Here is a tiny trained network, its code and every weight. The questions are about switching its units off for an input and a target symbol, where a switched-off unit gives its printed mean instead of its output.

import numpy as np


def w(rows, s, z=0):
    codes = np.array(rows[::2]) - 128.0
    scale = np.full(codes.shape[1], s)
    scale[-1] = z or s
    return codes * scale


def f(y):
    return y / 2 * (1 + np.tanh(0.7978845608 * (y + 0.044715 * y**3)))


def softmax(a):
    e = np.exp(a - a.max(-1, keepdims=True))
    return e / e.sum(-1, keepdims=True)


def log_softmax(a):
    a = a - a.max(-1, keepdims=True)
    return a - np.log(np.exp(a).sum(-1, keepdims=True))


def net(x, mask):
    ids = ['Θβγζξπσω'.index(c) for c in x.split()]
    T = len(ids)
    res = E[ids] + P[:T]
    r = res
    for j in range(2):
        rows = slice(3 * j, 3 * j + 3)
        q, k, v = (r @ M[0][rows].T for M in (Q, K, V))
        z = softmax(np.where(np.tri(T) > 0, q @ k.T / 3**0.5, -1e9)) @ v
        o = O[0][rows]
        res = res + np.where(mask[j], z, o[:, -1]) @ o[:, :-1]
    y = f(res @ A[0][:, :-1].T + A[0][:, -1])
    res = res + np.where(mask[2:10], y, B[0][:, -1]) @ B[0][:, :-1]
    return log_softmax(res[-1] @ U[:, :-1].T + U[:, -1])


Q, K, V, O, A, B = {}, {}, {}, {}, {}, {}
E = w([
[104,111,66,94,129,124],'Θ',
[136,176,117,79,200,103],'β',
[129,134,175,111,136,60],'γ',
[68,71,146,63,64,126],'ζ',
[168,43,195,111,104,131],'ξ',
[87,99,67,83,61,130],'π',
[146,80,116,155,137,33],'σ',
[173,181,3,174,184,60],'ω',
],0.02)
P = w([
[80,36,204,97,110,108],'0',
[108,137,92,44,108,40],'1',
[101,112,122,117,137,92],'2',
[88,30,106,236,147,111],'3',
[116,58,104,108,136,22],'4',
[116,108,113,107,156,113],'5',
[137,175,118,208,191,161],'6',
[68,118,31,41,68,72],'7',
[145,88,154,166,140,136],'8',
[113,96,101,254,195,110],'9',
],0.0099)
Q[0] = w([
[173,146,125,113,162,159],'head 0',
[225,194,163,118,46,136],'head 0',
[126,91,186,39,178,78],'head 0',
[143,173,175,119,156,204],'head 1',
[121,63,78,1,114,88],'head 1',
[171,80,97,67,130,160],'head 1',
],0.0077)
K[0] = w([
[133,50,115,45,39,96],'head 0',
[111,156,83,36,165,142],'head 0',
[5,156,125,177,135,93],'head 0',
[99,111,121,51,89,40],'head 1',
[79,110,136,141,154,254],'head 1',
[146,173,142,92,195,176],'head 1',
],0.0085)
V[0] = w([
[94,245,126,137,91,96],'head 0',
[140,97,174,254,178,129],'head 0',
[63,148,128,206,100,137],'head 0',
[96,218,113,157,224,114],'head 1',
[238,112,155,169,123,167],'head 1',
[112,155,154,163,145,145],'head 1',
],0.0097)
O[0] = w([
[25,161,106,25,149,63,21],'head 0',
[119,136,219,140,76,82,116],'head 0',
[66,209,93,141,103,172,74],'head 0',
[165,124,130,122,147,64,1],'head 1',
[212,40,219,79,193,119,115],'head 1',
[1,113,104,100,147,144,82],'head 1',
],0.0078,0.0099)
A[0] = w([
[149,231,228,133,182,1,215],'neuron 0',
[150,159,221,113,157,155,4],'neuron 1',
[97,94,89,97,52,168,116],'neuron 2',
[243,194,90,68,117,115,197],'neuron 3',
[78,68,149,90,204,133,115],'neuron 4',
[198,75,110,103,109,87,110],'neuron 5',
[145,127,143,131,156,179,121],'neuron 6',
[143,177,210,183,85,131,39],'neuron 7',
],0.0081,0.0038)
B[0] = w([
[116,105,149,93,75,156,181],'neuron 0',
[152,111,91,251,154,152,146],'neuron 1',
[137,147,214,164,198,104,184],'neuron 2',
[12,144,184,133,163,133,181],'neuron 3',
[182,65,149,69,84,156,140],'neuron 4',
[148,86,5,128,116,43,255],'neuron 5',
[101,36,254,111,116,118,168],'neuron 6',
[160,190,174,233,79,82,161],'neuron 7',
],0.0071,0.0072)
U = w([
[110,96,69,153,184,103,11],'Θ',
[186,52,109,51,238,117,173],'β',
[60,118,176,117,101,68,144],'γ',
[28,70,141,147,222,128,210],'ζ',
[112,96,135,155,140,100,110],'ξ',
[157,136,2,119,33,184,169],'π',
[163,192,134,128,50,42,175],'σ',
[125,99,82,111,158,15,4],'ω',
],0.0067,0.0025)

Each question gives the input, a string of symbols that net reads in full, and the target symbol t.
The units are the heads (3 rows each of Q, K, V and O) and the neurons (one row each of A and B). Each row of codes is followed by its name. A weight is (code - 128) times the scale printed after its matrix; where a second scale follows, it is the last column's (O, A, B and U).
mask holds one flag per unit, heads first, then neurons. A switched-off unit (its flag False) gives its mean, the last column of its rows in O or B, instead of its output. The means were averaged over made-up inputs and are rounded, as every weight is.
A unit's drop is (log p(t) with every unit on - log p(t) with that unit switched off) / (log p(t) with every unit on - log p(t) with every unit switched off).
The circuit of an input: a set's keep is (log p(t) with only the set's units on - log p(t) with every unit switched off) / (log p(t) with every unit on - log p(t) with every unit switched off). Starting from all 10 units, units are removed one at a time, each time the one whose removal leaves the highest keep (on an exact tie, the one counted first), for as long as the keep stays at least 0.8.
units of the circuit, in order: the units of the circuit, biggest drop first
unit that matters most: the unit with the biggest drop
k most important neurons: the k neurons with the biggest drops, biggest first
drop of u: that unit's drop, to one decimal
input ξ β ξ ξ ζ, target β: units of the circuit, in order : [head 1; neuron 4]
input σ β ζ σ ξ, target σ: units of the circuit, in order : [head 0; head 1; neuron 7]
input Θ π β ξ β σ ξ π, target β: 2 most important neurons : [neuron 2; neuron 7]
input ξ ξ β σ ξ, target σ: units of the circuit, in order : [head 0; neuron 7]
input ζ π σ ξ ξ ξ ζ π β, target ζ: units of the circuit, in order : [neuron 3; neuron 5; head 0]
input ξ ξ π ξ ζ β ξ ξ, target β: unit that matters most : head 1
input ω β γ ξ ξ ξ ξ σ ζ γ, target σ: units of the circuit, in order : [head 0; neuron 7; neuron 3]
input ξ ζ ξ ξ ξ ξ ξ γ, target β: 2 most important neurons : [neuron 7; neuron 4]
input ξ ξ ξ π β β, target ζ: units of the circuit, in order : [neuron 3; neuron 5]
input β ζ ξ β ζ ξ β π, target ω: units of the circuit, in order : [head 1; head 0]
input β ζ β σ ζ, target σ: 2 most important neurons : [neuron 3; neuron 6]
input ξ β ξ, target β: drop of head 0 : 0.7
input Θ σ β β ξ, target ω: drop of neuron 5 : 0.3
input Θ ξ β Θ π σ β π, target ω: drop of neuron 5 : 0.0
